Below are the code and all the weights of a small trained network. Each question names an input and a class and asks about switching units off, where a switched-off unit gives its printed mean instead of its output.

import numpy as np


def w(rows, s, z=0):
    codes = np.array(rows[::2]) - 128.0
    scale = np.full(codes.shape[1], s)
    scale[-1] = z or s
    return codes * scale


def norm(h):
    return h / np.sqrt((h * h).mean(-1, keepdims=True) + 1e-5)


def f(y):
    return y / 2 * (1 + np.tanh(0.7978845608 * (y + 0.044715 * y**3)))


def log_softmax(a):
    a = a - a.max(-1, keepdims=True)
    return a - np.log(np.exp(a).sum(-1, keepdims=True))


def net(x, mask):
    res = np.array(x, float).reshape(1, 5) / 4 @ E
    u = 0
    for l in range(2):
        y = f(norm(res) @ A[l][:, :-1].T + A[l][:, -1])
        res = res + np.where(mask[u : u + 7], y, B[l][:, -1]) @ B[l][:, :-1]
        u += 7
    return log_softmax(norm(res)[-1] @ U[:, :-1].T + U[:, -1])


A, B = {}, {}
E = w([
[125,181,199,51],'x0',
[127,127,127,128],'x1',
[216,178,152,167],'x2',
[73,138,253,216],'x3',
[177,36,168,100],'x4',
],0.0056)
A[0] = w([
[191,156,169,180,21],'L0N1',
[9,71,136,100,21],'L0N2',
[163,30,190,115,31],'L0N3',
[63,214,102,162,2],'L0N4',
[108,74,90,219,24],'L0N5',
[95,166,199,59,30],'L0N6',
[71,112,210,198,27],'L0N7',
],0.014,0.003)
B[0] = w([
[207,202,125,151,181],'L0N1',
[255,143,67,235,208],'L0N2',
[7,169,106,190,189],'L0N3',
[28,136,123,189,198],'L0N4',
[138,67,249,96,196],'L0N5',
[135,55,211,117,198],'L0N6',
[116,115,63,30,253],'L0N7',
],0.023,0.0059)
A[1] = w([
[204,239,155,158,2],'L1N1',
[130,114,30,6,84],'L1N2',
[60,140,136,167,127],'L1N3',
[117,60,211,133,34],'L1N4',
[126,138,134,129,26],'L1N5',
[31,141,109,171,80],'L1N6',
[104,182,127,90,35],'L1N7',
],0.015,0.002)
B[1] = w([
[189,30,40,202,203],'L1N1',
[68,111,63,1,254],'L1N2',
[121,217,156,158,200],'L1N3',
[169,130,240,76,214],'L1N4',
[148,126,119,156,115],'L1N5',
[79,234,134,188,233],'L1N6',
[27,44,121,134,150],'L1N7',
],0.018,0.0067)
U = w([
[36,215,127,169,168],'0',
[72,109,80,5,238],'1',
[194,93,79,170,97],'2',
[139,97,253,57,1],'3',
],0.013,0.0015)

Each question gives the input, the list of numbers given to net, and the class t.
The units are the neurons (one row each of A and B). Each row of codes is followed by its name. A weight is (code - 128) times the scale printed after its matrix; where a second scale follows, it is the last column's (A, B and U).
mask holds one flag per neuron, layer by layer. A switched-off neuron (its flag False) gives its mean, the last column of its row in B, instead of its output. The means were averaged over made-up inputs and are rounded, as every weight is.
A unit's drop is (log p(t) with every unit on - log p(t) with that unit switched off) / (log p(t) with every unit on - log p(t) with every unit switched off).
The circuit of an input: a set's keep is (log p(t) with only the set's units on - log p(t) with every unit switched off) / (log p(t) with every unit on - log p(t) with every unit switched off). Starting from the 12 units with the biggest drops (on a tie, the unit counted first), units are removed one at a time, each time the one whose removal leaves the highest keep (on an exact tie, the one counted first), for as long as the keep stays at least 0.8.
units of the circuit, in order: the units of the circuit, biggest drop first
unit that matters most: the unit with the biggest drop
k most important neurons: the k neurons with the biggest drops, biggest first
top k neurons in layer l: the k neurons of layer l with the biggest drops, biggest first
input [8,6,3,-7,6], class 3: top 2 neurons in layer 0 -> L0N7; L0N6
input [5,-2,3,6,7], class 0: units of the circuit, in order -> L0N3
input [-3,3,-5,6,0], class 1: 2 most important neurons -> L0N7; L1N2
input [-4,-7,6,6,-5], class 1: top 4 neurons in layer 0 -> L0N7; L0N3; L0N2; L0N1
input [7,-2,2,8,8], class 0: 2 most important neurons -> L0N3; L0N5
input [6,4,6,1,0], class 2: top 2 neurons in layer 0 -> L0N1; L0N5
input [7,-4,5,-6,8], class 0: units of the circuit, in order -> L0N3; L0N7
input [4,7,-8,-6,0], class 2: top 2 neurons in layer 0 -> L0N2; L0N7
input [-5,-1,-3,6,0], class 1: 3 most important neurons -> L0N7; L0N6; L1N2
input [-4,4,3,7,5], class 1: 2 most important neurons -> L0N7; L0N4
input [5,-3,0,7,-2], class 1: 2 most important neurons -> L0N7; L0N5
input [-7,-2,-8,-2,4], class 2: 2 most important neurons -> L0N2; L0N6
input [2,-3,-7,3,-6], class 2: 2 most important neurons -> L0N2; L0N3
input [7,7,1,-6,8], class 0: 2 most important neurons -> L0N3; L0N7
input [0,7,8,-5,-7], class 2: units of the circuit, in order -> L1N1
input [-6,-6,-4,5,0], class 3: top 2 neurons in layer 0 -> L0N5; L0N2
input [4,2,5,0,3], class 2: 2 most important neurons -> L0N1; L1N1
input [-1,2,-2,6,-5], class 1: 3 most important neurons -> L0N7; L0N3; L1N2
input [-1,-8,5,5,6], class 0: top 2 neurons in layer 0 -> L0N3; L0N2
input [-8,0,-2,2,-6], class 3: units of the circuit, in order -> L0N5
input [-8,6,2,1,8], class 0: top 2 neurons in layer 1 -> L1N6; L1N3
input [5,-2,-4,1,1], class 3: 2 most important neurons -> L0N6; L0N1
input [6,-5,-2,-5,-3], class 3: top 2 neurons in layer 0 -> L0N6; L0N7
input [-3,1,6,0,6], class 0: 2 most important neurons -> L0N3; L0N2
input [-8,8,1,-5,-3], class 3: 2 most important neurons -> L0N5; L0N7
input [-5,-5,1,4,7], class 0: top 2 neurons in layer 0 -> L0N3; L0N6
input [-8,-4,1,-3,5], class 3: unit that matters most -> L0N5
input [-1,7,-8,2,5], class 2: top 2 neurons in layer 0 -> L0N2; L0N4
